Below are the code and all the weights of a small trained network. Each question names an input and a class and asks about switching units off, where a switched-off unit gives its printed mean instead of its output.

import numpy as np


def w(rows, s, z=0):
    codes = np.array(rows[::2]) - 128.0
    scale = np.full(codes.shape[1], s)
    scale[-1] = z or s
    return codes * scale


def f(y):
    return y / 2 * (1 + np.tanh(0.7978845608 * (y + 0.044715 * y**3)))


def log_softmax(a):
    a = a - a.max(-1, keepdims=True)
    return a - np.log(np.exp(a).sum(-1, keepdims=True))


def net(x, mask):
    res = np.array(x, float).reshape(1, 8) / 4 @ E
    y = f(res @ A[0][:, :-1].T + A[0][:, -1])
    res = res + np.where(mask, y, B[0][:, -1]) @ B[0][:, :-1]
    return log_softmax(res[-1] @ U[:, :-1].T + U[:, -1])


A, B = {}, {}
E = w([
[129,127,129],'x0',
[127,128,132],'x1',
[128,129,127],'x2',
[178,197,226],'x3',
[62,68,254],'x4',
[57,201,127],'x5',
[129,126,126],'x6',
[126,125,125],'x7',
],0.0055)
A[0] = w([
[192,179,63,31],'N0',
[86,110,161,86],'N1',
[60,66,56,117],'N2',
[175,150,163,79],'N3',
[108,107,106,174],'N4',
[109,78,201,36],'N5',
[166,84,119,207],'N6',
[197,149,78,60],'N7',
[52,57,207,41],'N8',
[179,193,176,106],'N9',
[179,167,177,66],'N10',
[161,170,76,44],'N11',
[187,160,176,107],'N12',
[162,188,55,106],'N13',
[105,166,149,15],'N14',
[169,161,178,27],'N15',
[151,124,122,41],'N16',
[254,6,140,76],'N17',
[29,218,111,59],'N18',
[223,29,141,74],'N19',
[78,162,114,35],'N20',
[79,207,129,84],'N21',
[123,159,131,25],'N22',
[134,126,125,32],'N23',
[45,54,38,61],'N24',
[170,159,165,2],'N25',
[160,171,79,85],'N26',
[95,135,112,46],'N27',
[79,68,195,37],'N28',
[3,220,111,54],'N29',
[114,132,120,88],'N30',
[110,116,138,27],'N31',
[118,143,141,79],'N32',
[186,191,55,54],'N33',
[195,197,184,73],'N34',
[81,82,67,87],'N35',
[77,82,74,143],'N36',
],0.0083,0.0045)
B[0] = w([
[96,43,152,177],'N0',
[114,84,125,118],'N1',
[203,159,178,217],'N2',
[168,135,137,116],'N3',
[112,152,149,194],'N4',
[108,57,157,136],'N5',
[83,179,121,249],'N6',
[101,76,142,160],'N7',
[47,19,143,197],'N8',
[170,160,167,188],'N9',
[187,137,145,130],'N10',
[124,53,140,137],'N11',
[179,154,147,163],'N12',
[58,68,165,248],'N13',
[201,96,87,71],'N14',
[204,110,135,98],'N15',
[177,88,106,68],'N16',
[150,173,6,208],'N17',
[143,145,29,167],'N18',
[147,158,42,164],'N19',
[172,106,87,81],'N20',
[142,158,82,149],'N21',
[176,90,110,65],'N22',
[173,100,113,60],'N23',
[249,147,179,208],'N24',
[216,88,131,77],'N25',
[102,71,150,168],'N26',
[174,103,109,74],'N27',
[89,32,150,151],'N28',
[161,154,13,183],'N29',
[149,114,121,94],'N30',
[169,84,116,61],'N31',
[156,115,112,90],'N32',
[69,29,160,217],'N33',
[191,145,178,178],'N34',
[184,138,160,157],'N35',
[159,160,170,204],'N36',
],0.023,0.0021)
U = w([
[55,73,143,66],'0',
[63,197,147,254],'1',
[179,182,193,51],'2',
[51,193,127,159],'3',
[107,147,2,49],'4',
],0.0076,0.0032)

Each question gives the input, the list of numbers given to net, and the class t.
The units are the neurons (one row each of A and B). Each row of codes is followed by its name. A weight is (code - 128) times the scale printed after its matrix; where a second scale follows, it is the last column's (A, B and U).
mask holds one flag per neuron, in row order. A switched-off neuron (its flag False) gives its mean, the last column of its row in B, instead of its output. The means were averaged over made-up inputs and are rounded, as every weight is.
A unit's drop is (log p(t) with every unit on - log p(t) with that unit switched off) / (log p(t) with every unit on - log p(t) with every unit switched off).
The circuit of an input: a set's keep is (log p(t) with only the set's units on - log p(t) with every unit switched off) / (log p(t) with every unit on - log p(t) with every unit switched off). Starting from the 12 units with the biggest drops (on a tie, the unit counted first), units are removed one at a time, each time the one whose removal leaves the highest keep (on an exact tie, the one counted first), for as long as the keep stays at least 0.8.
units of the circuit, in order: the units of the circuit, biggest drop first
unit that matters most: the unit with the biggest drop
top k neurons: the k neurons with the biggest drops, biggest first
drop when u is switched off: that unit's drop, to one decimal
input [7,-3,-1,-4,6,-8,-8,-1], class 4: units of the circuit, in order	(N17)
input [2,0,0,7,-4,5,8,2], class 2: units of the circuit, in order	(N34, N9)
input [0,-4,0,6,-1,3,7,1], class 2: units of the circuit, in order	(N34, N9, N8)
input [8,1,-7,-6,-1,-1,4,2], class 2: units of the circuit, in order	(N24, N2)
input [5,6,-6,4,6,3,-2,-6], class 0: units of the circuit, in order	(N8, N28)
input [-7,0,2,2,7,8,5,1], class 4: units of the circuit, in order	(N29, N18)
input [3,-6,6,0,7,7,-2,2], class 0: top 4 neurons	(N8, N28, N17, N5)
input [4,-3,-3,-6,3,3,3,5], class 2: units of the circuit, in order	(N24, N2)
input [-8,-3,0,7,-4,2,6,3], class 2: units of the circuit, in order	(N34, N9)
input [8,-1,4,3,3,-7,7,2], class 4: units of the circuit, in order	(N17, N19)
input [7,-1,2,7,2,8,-4,3], class 4: units of the circuit, in order	(N29, N18)
input [-2,-7,-2,-6,-8,-8,-8,3], class 0: top 3 neurons	(N33, N13, N0)
input [-3,-5,-4,3,7,7,6,7], class 0: top 2 neurons	(N8, N28)
input [-6,-5,-4,-8,-8,-2,7,-7], class 0: top 3 neurons	(N33, N13, N0)
input [2,4,5,7,-3,-1,2,1], class 2: unit that matters most	N34
input [-8,-5,-2,1,3,6,-8,-3], class 4: top 2 neurons	(N29, N18)
input [0,0,8,-5,-3,7,1,-4], class 4: drop when N9 is switched off	0.1
input [7,-4,5,-2,7,5,-5,2], class 0: drop when N17 is switched off	0.1
input [-2,-2,6,-6,5,-3,4,5], class 2: drop when N13 is switched off	0.2
input [-7,7,1,-3,-8,-7,5,-3], class 0: unit that matters most	N33
